Below are the code and all the weights of a small trained network. Each question names an input and a class and asks about switching units off, where a switched-off unit gives its printed mean instead of its output.

import numpy as np


def w(rows, s, z=0):
    codes = np.array(rows[::2]) - 128.0
    scale = np.full(codes.shape[1], s)
    scale[-1] = z or s
    return codes * scale


def f(y):
    return y / 2 * (1 + np.tanh(0.7978845608 * (y + 0.044715 * y**3)))


def log_softmax(a):
    a = a - a.max(-1, keepdims=True)
    return a - np.log(np.exp(a).sum(-1, keepdims=True))


def net(x, mask):
    res = np.array(x, float).reshape(1, 4) / 4 @ E
    y = f(res @ A[0][:, :-1].T + A[0][:, -1])
    res = res + np.where(mask, y, B[0][:, -1]) @ B[0][:, :-1]
    return log_softmax(res[-1] @ U[:, :-1].T + U[:, -1])


A, B = {}, {}
E = w([
[126,201,169,160,81,152,101,166,7],'x0',
[68,168,169,201,194,220,154,60,143],'x1',
[159,123,132,110,135,112,153,87,124],'x2',
[208,186,49,179,96,141,143,159,137],'x3',
],0.013)
A[0] = w([
[37,82,164,130,193,125,137,65,197,146],'neuron 0',
[144,209,142,203,179,190,105,80,120,243],'neuron 1',
[120,182,114,161,141,227,154,75,135,7],'neuron 2',
[149,143,62,109,119,178,216,97,126,2],'neuron 3',
[161,43,57,113,124,143,126,129,255,212],'neuron 4',
[67,90,114,125,201,180,98,42,151,171],'neuron 5',
[96,165,196,119,90,150,143,127,50,230],'neuron 6',
[85,12,181,66,163,114,59,96,16,225],'neuron 7',
[119,129,112,56,116,101,100,159,148,190],'neuron 8',
[221,204,47,143,64,127,63,143,57,110],'neuron 9',
[176,164,49,200,149,145,159,138,165,174],'neuron 10',
],0.0096,0.0054)
B[0] = w([
[107,112,17,154,151,189,162,57,88,251],'neuron 0',
[129,112,154,208,165,84,79,191,118,236],'neuron 1',
[179,160,198,51,92,79,72,148,171,189],'neuron 2',
[141,81,134,157,120,116,87,155,79,142],'neuron 3',
[208,133,188,124,119,79,31,154,113,241],'neuron 4',
[86,140,65,143,94,122,126,40,129,234],'neuron 5',
[164,159,217,71,105,102,151,154,160,216],'neuron 6',
[203,127,168,150,136,58,88,208,109,244],'neuron 7',
[132,145,171,110,121,49,166,136,153,183],'neuron 8',
[82,142,61,103,123,255,163,47,128,232],'neuron 9',
[175,170,186,66,71,54,121,214,120,195],'neuron 10',
],0.0091,0.016)
U = w([
[166,121,134,135,178,50,84,160,146,254],'0',
[163,168,154,42,78,66,153,163,187,167],'1',
[85,135,3,128,137,232,254,63,151,91],'2',
],0.009,0.00084)

Each question gives the input, the list of numbers given to net, and the class t.
The units are the neurons (one row each of A and B). Each row of codes is followed by its name. A weight is (code - 128) times the scale printed after its matrix; where a second scale follows, it is the last column's (A, B and U).
mask holds one flag per neuron, in row order. A switched-off neuron (its flag False) gives its mean, the last column of its row in B, instead of its output. The means were averaged over made-up inputs and are rounded, as every weight is.
A unit's drop is (log p(t) with every unit on - log p(t) with that unit switched off) / (log p(t) with every unit on - log p(t) with every unit switched off).
The circuit of an input: a set's keep is (log p(t) with only the set's units on - log p(t) with every unit switched off) / (log p(t) with every unit on - log p(t) with every unit switched off). Starting from all 11 units, units are removed one at a time, each time the one whose removal leaves the highest keep (on an exact tie, the one counted first), for as long as the keep stays at least 0.8.
units of the circuit, in order: the units of the circuit, biggest drop first
most important unit: the unit with the biggest drop
top k neurons: the k neurons with the biggest drops, biggest first
drop when u is switched off: that unit's drop, to one decimal
input [-3,6,4,-1], class 2: most important unit	neuron 0
input [-8,-8,-7,-4], class 0: top 2 neurons	(neuron 4; neuron 6)
input [4,5,3,5], class 1: top 2 neurons	(neuron 2; neuron 10)
input [-1,1,5,0], class 2: units of the circuit, in order	(neuron 7; neuron 2)
input [7,-3,-2,1], class 2: top 2 neurons	(neuron 9; neuron 4)
input [7,8,8,3], class 1: top 2 neurons	(neuron 2; neuron 6)
input [3,5,-3,6], class 1: top 2 neurons	(neuron 10; neuron 2)
input [-5,7,-3,-6], class 2: drop when neuron 0 is switched off	0.9
input [5,-5,-4,3], class 2: drop when neuron 9 is switched off	0.5
input [-2,3,-2,-6], class 2: drop when neuron 6 is switched off	0.0
